Below is a small trained network, with its code and all its weights. Each question gives an input and a class and asks what happens when units are switched off, that is, made to give their printed mean instead of their output.

import numpy as np


def w(rows, s, z=0):
    codes = np.array(rows[::2]) - 128.0
    scale = np.full(codes.shape[1], s)
    scale[-1] = z or s
    return codes * scale


def norm(h):
    return h / np.sqrt((h * h).mean(-1, keepdims=True) + 1e-5)


def f(y):
    return np.maximum(y, 0)


def log_softmax(a):
    a = a - a.max(-1, keepdims=True)
    return a - np.log(np.exp(a).sum(-1, keepdims=True))


def net(x, mask):
    res = np.array(x, float).reshape(1, 3) / 4 @ E
    u = 0
    for l in range(4):
        y = f(norm(res) @ A[l][:, :-1].T + A[l][:, -1])
        res = res + np.where(mask[u : u + 6], y, B[l][:, -1]) @ B[l][:, :-1]
        u += 6
    return log_softmax(norm(res)[-1] @ U[:, :-1].T + U[:, -1])


A, B = {}, {}
E = w([
[87,152,178,203,41],'x0',
[74,53,180,126,142],'x1',
[107,195,206,7,111],'x2',
],0.012)
A[0] = w([
[141,253,85,189,45,100],'L0N1',
[79,54,218,146,84,22],'L0N2',
[72,106,188,158,95,102],'L0N3',
[161,228,89,121,103,2],'L0N4',
[124,137,124,230,66,139],'L0N5',
[99,197,212,134,49,193],'L0N6',
],0.024,0.007)
B[0] = w([
[192,122,209,158,210,255],'L0N1',
[194,145,197,131,234,198],'L0N2',
[107,120,177,170,138,193],'L0N3',
[171,187,139,105,193,191],'L0N4',
[110,114,79,183,44,246],'L0N5',
[83,161,130,122,3,250],'L0N6',
],0.036,0.016)
A[1] = w([
[53,50,226,138,189,42],'L1N1',
[66,172,104,34,64,67],'L1N2',
[133,105,55,1,212,23],'L1N3',
[115,151,136,51,87,19],'L1N4',
[49,152,25,189,131,76],'L1N5',
[158,152,46,95,80,3],'L1N6',
],0.025,0.0038)
B[1] = w([
[190,223,121,124,195,206],'L1N1',
[79,133,41,49,129,172],'L1N2',
[20,129,214,254,79,245],'L1N3',
[117,147,75,76,130,166],'L1N4',
[178,73,77,100,106,166],'L1N5',
[82,99,187,96,144,142],'L1N6',
],0.026,0.012)
A[2] = w([
[74,157,116,3,74,54],'L2N1',
[146,72,74,87,123,5],'L2N2',
[231,156,184,95,215,100],'L2N3',
[171,19,25,195,162,214],'L2N4',
[110,136,151,150,57,51],'L2N5',
[147,172,136,80,226,52],'L2N6',
],0.025,0.0026)
B[2] = w([
[165,143,10,73,108,177],'L2N1',
[107,82,101,92,77,140],'L2N2',
[169,68,112,100,251,251],'L2N3',
[146,220,20,49,110,207],'L2N4',
[76,2,120,84,149,213],'L2N5',
[179,186,183,160,152,190],'L2N6',
],0.026,0.016)
A[3] = w([
[161,147,91,118,74,37],'L3N1',
[67,133,163,46,111,163],'L3N2',
[78,92,140,101,102,26],'L3N3',
[142,142,46,80,70,99],'L3N4',
[122,72,134,152,149,2],'L3N5',
[112,78,181,189,5,40],'L3N6',
],0.031,0.0034)
B[3] = w([
[104,159,173,87,66,176],'L3N1',
[216,146,46,240,115,168],'L3N2',
[142,79,142,93,72,156],'L3N3',
[157,130,74,61,89,213],'L3N4',
[96,197,150,107,150,151],'L3N5',
[3,70,128,127,177,250],'L3N6',
],0.032,0.02)
U = w([
[69,80,151,197,108,250],'0',
[247,164,182,156,231,8],'1',
[196,153,49,91,69,143],'2',
],0.015,0.0012)

Each question gives the input, the list of numbers given to net, and the class t.
The units are the neurons (one row each of A and B). Each row of codes is followed by its name. A weight is (code - 128) times the scale printed after its matrix; where a second scale follows, it is the last column's (A, B and U).
mask holds one flag per neuron, layer by layer. A switched-off neuron (its flag False) gives its mean, the last column of its row in B, instead of its output. The means were averaged over made-up inputs and are rounded, as every weight is.
A unit's drop is (log p(t) with every unit on - log p(t) with that unit switched off) / (log p(t) with every unit on - log p(t) with every unit switched off).
unit that matters most: the unit with the biggest drop
top k neurons: the k neurons with the biggest drops, biggest first
k most important neurons of layer l: the k neurons of layer l with the biggest drops, biggest first
drop when u is switched off: that unit's drop, to one decimal
input [-7,-5,5], class 0: unit that matters most	L1N3
input [-5,-2,5], class 0: top 2 neurons	(L1N3; L0N1)
input [-8,1,6], class 0: 4 most important neurons of layer 0	(L0N1; L0N6; L0N5; L0N3)
input [7,8,8], class 1: top 3 neurons	(L0N5; L0N2; L1N1)
input [-8,-2,5], class 0: top 4 neurons	(L1N3; L0N1; L0N6; L0N5)
input [2,8,-7], class 1: top 2 neurons	(L0N2; L0N6)
input [-5,2,-6], class 2: top 4 neurons	(L0N2; L0N4; L0N1; L1N5)
input [7,7,8], class 2: top 4 neurons	(L0N6; L0N1; L1N3; L2N1)
input [-4,3,-7], class 2: 2 most important neurons of layer 0	(L0N1; L0N2)
input [-6,8,-1], class 1: top 2 neurons	(L0N6; L1N1)
input [3,-5,5], class 1: top 2 neurons	(L0N4; L0N1)
input [0,-5,-8], class 2: top 2 neurons	(L2N4; L0N5)
input [3,6,-5], class 1: top 2 neurons	(L0N2; L0N6)
input [5,-3,7], class 2: unit that matters most	L0N6
input [-5,-5,0], class 0: 4 most important neurons of layer 0	(L0N6; L0N5; L0N1; L0N2)
input [-1,5,8], class 2: 2 most important neurons of layer 0	(L0N1; L0N6)
input [-6,8,3], class 1: top 2 neurons	(L0N6; L1N1)
input [-7,4,7], class 0: 4 most important neurons of layer 0	(L0N1; L0N3; L0N6; L0N5)
input [1,-1,-6], class 2: drop when L2N4 is switched off	0.2
input [-7,-5,4], class 0: top neuron	(L1N3)
input [-8,-6,5], class 0: drop when L0N5 is switched off	1.5
input [1,3,-1], class 1: drop when L0N2 is switched off	1.7
